Each row has a name. After each piece below comes the name of the row it's from, unless a question asks for something else. Each question is about the rows just above it. Places in a row count from 1.

<130>: [195  85 121 127 127 160  95 121 103 141 165 145 177 115 146 119 116 130
 152 129  76 160 124 173  71 147 105  90  92 147 135 115 126 121  98 125
 147  49 154 188 202 131 100 118 127 177 143 160  98 110 101 146 157  84
 130 125 114 119  99  42]
<31>: [192  77 156 128 132 172  95 111 123 136 159 173 178 117 140 126 120 126
 153 124  96 158 134 159  81 149 109  99 104 144 133 127 118 131  89 124
 179  54 152 186 183 139 111 120 128 180 144 159  75 111 115 120 131  93
 133 116 117 118  98  58]
<79>: [165  86 184 132 136 169 107 106 146 128 143 189 162 122 129 133 127 123
 146 120 128 143 141 132 111 143 121 119 129 135 128 138 110 138  95 123
 199  88 143 165 144 145 128 128 128 165 141 147  67 119 135  91  98 114
 134 111 127 123 108  99]
<58>: [176  78 176 130 134 172 102 107 137 130 150 186 170 120 132 131 125 124
 151 121 117 149 137 143  99 145 116 111 121 139 130 134 112 136  91 124
 194  74 148 175 158 142 122 125 128 171 141 150  67 116 128 100 109 107
 134 112 124 121 103  84]
<38>: [195  80 131 128 128 164  94 123 111 139 166 152 180 115 146 121 118 129
 152 128  80 160 126 171  71 149 106  91  96 148 135 118 122 124  95 124
 156  49 153 189 199 133 103 118 127 180 144 160  92 109 104 140 151  86
 130 123 115 118  97  44]
<183>: [194  77 141 130 128 172  94 116 114 138 163 161 179 116 145 122 118 127
 153 126  86 160 129 168  75 149 107  94 100 147 134 121 119 126  91 124
 168  50 154 188 193 136 106 120 127 180 144 160  83 110 108 131 143  87
 132 121 115 118  97  50]
Where does [176  78 176 130 134 172 102 107 137 130 150 186 170 120 132 131 125 124
 151 121 117 149 137 143  99 145 116 111 121 139 130 134 112 136  91 124
 194  74 148 175 158 141 122 125 128 171 141 150  67 116 128 100 109 107
 134 112 124 121 103  84] differ from <58>, and what was there?
42, [142]
Which row holds these entries in another order? [ 54  58  75  77  81  89  93  95  96  98  99 104 109 111 111 111 115 116
 117 117 118 118 120 120 120 123 124 124 126 126 127 128 128 131 131 132
 133 133 134 136 139 140 144 144 149 152 153 156 158 159 159 159 172 173
 178 179 180 183 186 192]
<31>
One entry of <183> was changed: [194  77 141 130 129 172  94 116 114 138 163 161 179 116 145 122 118 127
 153 126  86 160 129 168  75 149 107  94 100 147 134 121 119 126  91 124
 168  50 154 188 193 136 106 120 127 180 144 160  83 110 108 131 143  87
 132 121 115 118  97  50]. Where, and from what?
5, [128]
asked: [111 123]
<31>
Which row holds these entries in another order? [118  97  44 195  80 131 128 128 164  94 123 111 139 166 152 180 115 146
 121 118 129 152 128  80 160 126 171  71 149 106  91  96 148 135 118 122
 124  95 124 156  49 153 189 199 133 103 118 127 180 144 160  92 109 104
 140 151  86 130 123 115]
<38>
One entry of <38> was changed: [195  80 131 128 128 163  94 123 111 139 166 152 180 115 146 121 118 129
 152 128  80 160 126 171  71 149 106  91  96 148 135 118 122 124  95 124
 156  49 153 189 199 133 103 118 127 180 144 160  92 109 104 140 151  86
 130 123 115 118  97  44]. Where, and from what?
6, [164]
asked: [194  74]
<58>

<169>: [ 82 154  99  94 100 139 153 157 120 166 189 210 130 150 125 134 108  98
 140 111  72 133 141 103 125 152 123 123 130 153 168 124]
<217>: [104 130 110  64 134 120  90 130 114 186 138 208 124 140 138 131  77 186
 163 115 149 169 136 132 124 152 102  84 118 135 133 166]
<183>: [155  95 109 108 129 133 119  81 103 107  75  85  92 116 170 161 158 143
 153 122 180  67 118 140 149  81 129  95 159  96 131  89]
<79>: [195  95 170 141 167 125 107  99 180 100  84  68  96 161 126 101 141 150
 138 158 135 144  79 123 118 120 158 146 166 115 109 113]
<107>: [167 151 116 167 161 105 157 109  83  89 144 109  82  82 126 148 153  66
 111 116 111  85 138  87 117 173  92  96 163 134 110 227]
<31>: [ 82 126 148 153  66 113 117 152 145 152  96 139 117 137 125 137 139 139
 112 157 123 137 140 140 120 105 129 155  99 135 125 116]
<58>: [150 123 147 146 148 131 130 113 130 155 113 140 153 135  95 115 115 153
 135 129 120 146 121  92 140 160 124  90 113 136 125 148]
<38>: [169 122  66 180 204 120 125  81 101 128 119 115 110 102 163 152 141 115
 148  63 138  67 141 121 155 141 110 189 132 143 113 111]
<188>: [116 145 128 112 137 105  99 120 137  96 153 139 148 157 123  66 139 125
 126 137 125 117 135 155 139 140 152 113  82 152 117 140]
Where do [ 82 126 148 153  66 111] appear?
<107>
Which row holds these entries in another order? [116 125 135  99 155 129 105 120 140 140 137 123 157 112 139 139 137 125
 137 117 139  96 152 145 152 117 113  66 153 148 126  82]
<31>

<107>: [100 148  86 124 128 165 159 190 182 186 148 199 137 145 181 134 128 173
 102 146 154 181 108 111]
<31>: [151 109 143 152 103 188 147  94 104  65 100 122 138 116 168  83 140 151
  88 247  99 135 104  94]
<168>: [125 134 106 141 130 178 169 135 180 161 166 197 165 131 195 109 126 152
  77 138 155 192 120  83]
<130>: [ 95 153  81 119 124 170 148 211 171 180 137 197 124 150 181 141 129 196
 109 160 144 158 102 122]
Which row holds [116 168  83 140 151  88]?
<31>
Changed <107>: [100 148  86 124 128 165 159 190 182 186 148 198 137 145 181 134 128 173
 102 146 154 181 108 111]. Place and old value:
12, [199]

<168>: [114 166 111 165 156 118 105 152]
<169>: [122 157  95 113  92 154 117 124]
<183>: [133 159  49 205 145 132 213 131]
<79>: [159 131 132 213 144  49 205 133]
Where does [122 157  95 113  92 154 117 123] differ from <169>, and what was there?
8, [124]
asked: [122 157  95 113]
<169>
asked: [213 144  49 205]
<79>
Changed <168>: [114 166 111 165 157 118 105 152]. Place and old value:
5, [156]
[213 133 132 131 205 145 159  49] is which row reordered?
<183>

